Here is a tiny trained network, its code and every weight. The questions are about switching its units off for an input and a class, where a switched-off unit gives its printed mean instead of its output.

import numpy as np


def w(rows, s, z=0):
    codes = np.array(rows[::2]) - 128.0
    scale = np.full(codes.shape[1], s)
    scale[-1] = z or s
    return codes * scale


def f(y):
    return np.maximum(y, 0)


def log_softmax(a):
    a = a - a.max(-1, keepdims=True)
    return a - np.log(np.exp(a).sum(-1, keepdims=True))


def net(x, mask):
    res = np.array(x, float).reshape(1, 4) / 4 @ E
    y = f(res @ A[0][:, :-1].T + A[0][:, -1])
    res = res + np.where(mask, y, B[0][:, -1]) @ B[0][:, :-1]
    return log_softmax(res[-1] @ U[:, :-1].T + U[:, -1])


A, B = {}, {}
E = w([
[75,209,26,227,32,170,202,164,137,203],'x0',
[223,3,42,87,40,31,49,231,112,223],'x1',
[70,125,116,66,63,231,3,132,215,143],'x2',
[83,19,2,27,188,218,162,90,16,149],'x3',
],0.0056)
A[0] = w([
[190,122,114,202,210,31,240,147,59,129,126],'N1',
[87,141,95,176,97,172,170,175,104,194,51],'N2',
[65,100,66,72,161,157,150,119,1,110,53],'N3',
[179,86,172,6,196,103,59,116,103,44,180],'N4',
[116,151,71,155,85,136,171,125,133,160,51],'N5',
[71,66,65,39,152,176,128,110,26,148,78],'N6',
[96,167,70,225,59,157,187,183,168,200,154],'N7',
[173,77,76,116,96,69,91,210,84,160,22],'N8',
[214,120,105,106,82,74,94,186,112,206,28],'N9',
[190,12,96,96,66,67,90,226,135,223,97],'N10',
[181,144,226,101,143,39,63,149,171,57,251],'N11',
],0.0055,0.0022)
B[0] = w([
[56,58,43,113,169,168,81,228,253,179,230],'N1',
[195,72,119,109,120,146,168,40,116,120,178],'N2',
[79,161,191,197,44,42,70,172,118,15,213],'N3',
[185,64,59,133,99,165,211,65,134,130,236],'N4',
[174,74,111,116,109,131,156,38,81,131,166],'N5',
[51,111,161,185,30,42,71,163,141,55,231],'N6',
[160,74,82,131,54,110,161,61,144,78,227],'N7',
[104,154,179,166,180,158,202,129,113,54,202],'N8',
[112,196,163,210,175,178,168,148,106,42,198],'N9',
[104,158,159,178,172,200,195,162,138,69,254],'N10',
[148,72,83,169,70,99,133,120,150,64,225],'N11',
],0.0061,0.0074)
U = w([
[95,142,180,172,43,1,77,162,141,96,134],'0',
[98,178,197,156,197,226,188,122,101,90,145],'1',
[223,42,63,103,89,130,168,47,104,137,102],'2',
[71,81,59,108,134,182,72,197,234,163,197],'3',
[168,142,111,87,150,113,86,147,87,176,155],'4',
[196,191,165,16,171,95,73,164,30,211,17],'5',
[177,192,184,66,187,86,80,155,40,224,4],'6',
[183,188,172,52,192,106,40,165,24,228,2],'7',
],0.008,0.0051)

Each question gives the input, the list of numbers given to net, and the class t.
The units are the neurons (one row each of A and B). Each row of codes is followed by its name. A weight is (code - 128) times the scale printed after its matrix; where a second scale follows, it is the last column's (A, B and U).
mask holds one flag per neuron, in row order. A switched-off neuron (its flag False) gives its mean, the last column of its row in B, instead of its output. The means were averaged over made-up inputs and are rounded, as every weight is.
A unit's drop is (log p(t) with every unit on - log p(t) with that unit switched off) / (log p(t) with every unit on - log p(t) with every unit switched off).
The circuit of an input: a set's keep is (log p(t) with only the set's units on - log p(t) with every unit switched off) / (log p(t) with every unit on - log p(t) with every unit switched off). Starting from all 11 units, units are removed one at a time, each time the one whose removal leaves the highest keep (on an exact tie, the one counted first), for as long as the keep stays at least 0.8.
units of the circuit, in order: the units of the circuit, biggest drop first
most important unit: the unit with the biggest drop
k most important neurons: the k neurons with the biggest drops, biggest first
drop when u is switched off: that unit's drop, to one decimal
input [0,0,-2,7], class 0: 2 most important neurons	(N3, N6)
input [6,0,-5,-5], class 2: most important unit	N7
input [-1,-4,7,7], class 0: 3 most important neurons	(N6, N3, N1)
input [-2,2,-4,0], class 3: units of the circuit, in order	(N1, N7, N3)
input [6,-3,-3,3], class 2: units of the circuit, in order	(N7, N10)
input [-3,-7,-8,4], class 3: units of the circuit, in order	(N1, N10)
input [2,7,3,7], class 0: units of the circuit, in order	(N6, N3)
input [-2,6,5,8], class 0: 3 most important neurons	(N6, N3, N1)
input [-6,-6,-8,1], class 3: units of the circuit, in order	(N1, N10)
input [8,6,3,1], class 2: units of the circuit, in order	(N7, N2)
input [6,4,-5,6], class 0: 3 most important neurons	(N3, N6, N4)
input [-4,8,-2,3], class 1: units of the circuit, in order	(N10, N8)
input [-8,8,6,-6], class 1: units of the circuit, in order	(N10, N9, N8)
input [3,-1,-7,4], class 3: units of the circuit, in order	(N1)
input [2,6,8,8], class 0: units of the circuit, in order	(N6, N3)
input [3,-4,-2,8], class 0: units of the circuit, in order	(N3, N6)
input [1,-1,-6,8], class 0: 2 most important neurons	(N3, N6)
input [2,-5,-3,5], class 0: units of the circuit, in order	(N3, N10, N6)
input [-8,8,3,-5], class 1: 2 most important neurons	(N10, N9)
input [-8,-1,6,5], class 2: units of the circuit, in order	(N4)
input [6,1,-8,-1], class 3: 2 most important neurons	(N1, N4)
input [-3,8,8,6], class 1: 2 most important neurons	(N10, N8)
input [3,8,-3,-2], class 1: drop when N3 is switched off	0.0
input [-5,-7,-8,-6], class 3: drop when N3 is switched off	0.1
input [-1,5,4,-4], class 1: drop when N9 is switched off	0.2
